Below is a small trained network, with its code and all its weights. Each question gives an input and a target symbol and asks what happens when units are switched off, that is, made to give their printed mean instead of their output.

import numpy as np


def w(rows, s, z=0):
    codes = np.array(rows[::2]) - 128.0
    scale = np.full(codes.shape[1], s)
    scale[-1] = z or s
    return codes * scale


def norm(h):
    return h / np.sqrt((h * h).mean(-1, keepdims=True) + 1e-5)


def f(y):
    return y / 2 * (1 + np.tanh(0.7978845608 * (y + 0.044715 * y**3)))


def softmax(a):
    e = np.exp(a - a.max(-1, keepdims=True))
    return e / e.sum(-1, keepdims=True)


def log_softmax(a):
    a = a - a.max(-1, keepdims=True)
    return a - np.log(np.exp(a).sum(-1, keepdims=True))


def net(x, mask):
    ids = ['αβγδεζηθλξπστφψω'.index(c) for c in x.split()]
    T = len(ids)
    res = E[ids] + P[:T]
    u = 0
    for l in range(2):
        r = norm(res)
        for j in range(2):
            rows = slice(3 * j, 3 * j + 3)
            q, k, v = (r @ M[l][rows].T for M in (Q, K, V))
            z = softmax(np.where(np.tri(T) > 0, q @ k.T / 3**0.5, -1e9)) @ v
            o = O[l][rows]
            res = res + np.where(mask[u + j], z, o[:, -1]) @ o[:, :-1]
        u += 2
        y = f(norm(res) @ A[l][:, :-1].T + A[l][:, -1])
        res = res + np.where(mask[u : u + 8], y, B[l][:, -1]) @ B[l][:, :-1]
        u += 8
    return log_softmax(norm(res)[-1] @ U[:, :-1].T + U[:, -1])


Q, K, V, O, A, B = {}, {}, {}, {}, {}, {}
E = w([
[115,142,88],'α',
[114,94,154],'β',
[122,98,88],'γ',
[115,227,116],'δ',
[153,111,156],'ε',
[249,90,178],'ζ',
[133,115,226],'η',
[127,77,86],'θ',
[240,122,187],'λ',
[189,110,100],'ξ',
[110,159,83],'π',
[105,76,45],'σ',
[108,101,55],'τ',
[95,94,30],'φ',
[154,114,160],'ψ',
[128,77,89],'ω',
],0.02)
P = w([
[129,54,127],'0',
[89,246,117],'1',
[114,111,121],'2',
[112,135,120],'3',
[108,152,122],'4',
[106,158,121],'5',
[104,166,119],'6',
[117,133,119],'7',
],0.013)
Q[0] = w([
[142,86,60],'0.h0',
[85,120,232],'0.h0',
[136,85,175],'0.h0',
[108,169,160],'0.h1',
[82,76,100],'0.h1',
[129,103,251],'0.h1',
],0.013)
K[0] = w([
[161,121,54],'0.h0',
[2,63,149],'0.h0',
[113,88,186],'0.h0',
[194,106,121],'0.h1',
[19,129,148],'0.h1',
[229,166,67],'0.h1',
],0.0082)
V[0] = w([
[77,244,119],'0.h0',
[144,128,142],'0.h0',
[184,142,100],'0.h0',
[149,151,134],'0.h1',
[186,146,65],'0.h1',
[55,125,141],'0.h1',
],0.011)
O[0] = w([
[147,3,142,1],'0.h0',
[133,199,151,93],'0.h0',
[238,141,7,128],'0.h0',
[167,182,178,56],'0.h1',
[165,85,37,161],'0.h1',
[113,124,204,165],'0.h1',
],0.0066,0.0021)
A[0] = w([
[187,223,30,112],'0.n0',
[164,45,152,203],'0.n1',
[238,111,255,229],'0.n2',
[129,88,130,51],'0.n3',
[173,168,185,13],'0.n4',
[145,147,66,128],'0.n5',
[85,78,87,4],'0.n6',
[250,166,38,159],'0.n7',
],0.0094,0.002)
B[0] = w([
[144,44,116,240],'0.n0',
[138,191,114,147],'0.n1',
[109,239,146,191],'0.n2',
[114,183,101,120],'0.n3',
[74,178,143,134],'0.n4',
[193,118,102,185],'0.n5',
[120,180,122,175],'0.n6',
[205,1,92,253],'0.n7',
],0.0085,0.0048)
Q[1] = w([
[198,39,41],'1.h0',
[82,133,155],'1.h0',
[183,42,92],'1.h0',
[109,155,116],'1.h1',
[104,1,89],'1.h1',
[126,112,57],'1.h1',
],0.013)
K[1] = w([
[247,145,106],'1.h0',
[106,16,166],'1.h0',
[181,147,42],'1.h0',
[134,166,83],'1.h1',
[40,49,125],'1.h1',
[58,104,170],'1.h1',
],0.011)
V[1] = w([
[13,82,201],'1.h0',
[10,148,76],'1.h0',
[152,237,60],'1.h0',
[142,177,128],'1.h1',
[142,120,199],'1.h1',
[250,167,53],'1.h1',
],0.011)
O[1] = w([
[81,129,78,133],'1.h0',
[92,44,147,188],'1.h0',
[130,115,248,83],'1.h0',
[151,89,123,74],'1.h1',
[180,130,74,5],'1.h1',
[180,119,172,173],'1.h1',
],0.012,0.0032)
A[1] = w([
[163,138,46,2],'1.n0',
[135,116,148,104],'1.n1',
[157,127,180,237],'1.n2',
[213,170,109,180],'1.n3',
[169,100,129,143],'1.n4',
[5,133,109,124],'1.n5',
[70,100,76,209],'1.n6',
[124,79,217,45],'1.n7',
],0.013,0.0041)
B[1] = w([
[201,124,178,135],'1.n0',
[116,108,150,127],'1.n1',
[86,134,211,181],'1.n2',
[144,218,108,191],'1.n3',
[89,162,129,170],'1.n4',
[185,246,164,255],'1.n5',
[141,254,60,249],'1.n6',
[123,58,182,148],'1.n7',
],0.0087,0.0073)
U = w([
[123,104,138,80],'α',
[60,205,77,253],'β',
[110,97,148,113],'γ',
[131,124,132,1],'δ',
[118,144,204,161],'ε',
[209,195,170,18],'ζ',
[109,186,174,222],'η',
[114,103,142,97],'θ',
[200,196,180,24],'λ',
[245,92,62,145],'ξ',
[114,92,147,159],'π',
[110,100,90,74],'σ',
[88,18,43,121],'τ',
[121,114,97,56],'φ',
[90,159,212,97],'ψ',
[109,97,152,151],'ω',
],0.012,0.003)

Each question gives the input, a string of symbols that net reads in full, and the target symbol t.
The units are the heads (3 rows each of Q, K, V and O) and the neurons (one row each of A and B). Each row of codes is followed by its name. A weight is (code - 128) times the scale printed after its matrix; where a second scale follows, it is the last column's (O, A, B and U).
mask holds one flag per unit, layer by layer, with each layer's heads first. A switched-off unit (its flag False) gives its mean, the last column of its rows in O or B, instead of its output. The means were averaged over made-up inputs and are rounded, as every weight is.
A unit's drop is (log p(t) with every unit on - log p(t) with that unit switched off) / (log p(t) with every unit on - log p(t) with every unit switched off).
The circuit of an input: a set's keep is (log p(t) with only the set's units on - log p(t) with every unit switched off) / (log p(t) with every unit on - log p(t) with every unit switched off). Starting from the 12 units with the biggest drops (on a tie, the unit counted first), units are removed one at a time, each time the one whose removal leaves the highest keep (on an exact tie, the one counted first), for as long as the keep stays at least 0.8.
circuit, biggest first: the units of the circuit, biggest drop first
most important unit: the unit with the biggest drop
k most important neurons: the k neurons with the biggest drops, biggest first
k most important neurons of layer l: the k neurons of layer l with the biggest drops, biggest first
heads that matter: for each layer, one digit per head in row order, 1 if its drop is at least 0.15 and else 0, layers parted by /
drop of u: that unit's drop, to one decimal
input ε β ω, target β: heads that matter -> 01 / 10
input γ τ ξ π θ, target ξ: heads that matter -> 10 / 10
input ζ β ζ ω ξ α, target ξ: circuit, biggest first -> 0.h0, 0.n7, 0.n0
input ξ σ α, target ξ: 4 most important neurons -> 0.n7, 0.n0, 1.n5, 0.n2
input ξ ξ β ξ γ, target ξ: 2 most important neurons of layer 1 -> 1.n0, 1.n5
input ζ ξ τ γ σ, target ξ: most important unit -> 0.h0
input β π β τ β π θ ε, target β: heads that matter -> 00 / 10
input β σ ξ ψ, target ξ: circuit, biggest first -> 0.h1, 0.n7
input τ τ τ, target τ: 2 most important neurons -> 0.n2, 1.n5
input ξ ξ τ τ τ ψ τ σ, target ξ: circuit, biggest first -> 1.h0, 0.h0, 1.n5, 0.n7
input ω τ β ψ, target β: circuit, biggest first -> 1.h0, 0.h0
input γ τ φ γ τ, target τ: heads that matter -> 01 / 11
input ξ τ τ β, target β: 2 most important neurons -> 0.n7, 0.n2
input γ ξ τ τ τ ψ, target ξ: circuit, biggest first -> 0.h1, 0.n7
input ψ ξ τ γ, target ξ: 4 most important neurons -> 0.n7, 1.n5, 1.n6, 0.n2
input τ τ ξ τ τ ω ε, target ξ: heads that matter -> 01 / 00
input β π ξ ε τ, target ξ: heads that matter -> 10 / 10
input β τ ε π ζ φ ξ π, target ξ: circuit, biggest first -> 0.h0, 0.n7
input ε ω τ η τ ξ π, target ξ: 2 most important neurons of layer 0 -> 0.n0, 0.n7
input τ β β β ξ ω, target ξ: most important neuron -> 1.n0
input ξ γ ξ γ ω, target ξ: 3 most important neurons -> 0.n7, 0.n0, 1.n5
input λ τ ψ τ π ω ξ τ, target ξ: 2 most important neurons of layer 1 -> 1.n5, 1.n6
input π ζ α β γ ε, target β: drop of 0.n7 -> 0.3
input β ξ ε τ β ξ, target ξ: drop of 0.n0 -> 0.1
input ψ ψ ω ξ σ φ, target ξ: drop of 0.h0 -> 0.4
input β ψ γ ω τ ψ ξ, target ξ: drop of 0.h0 -> 0.1
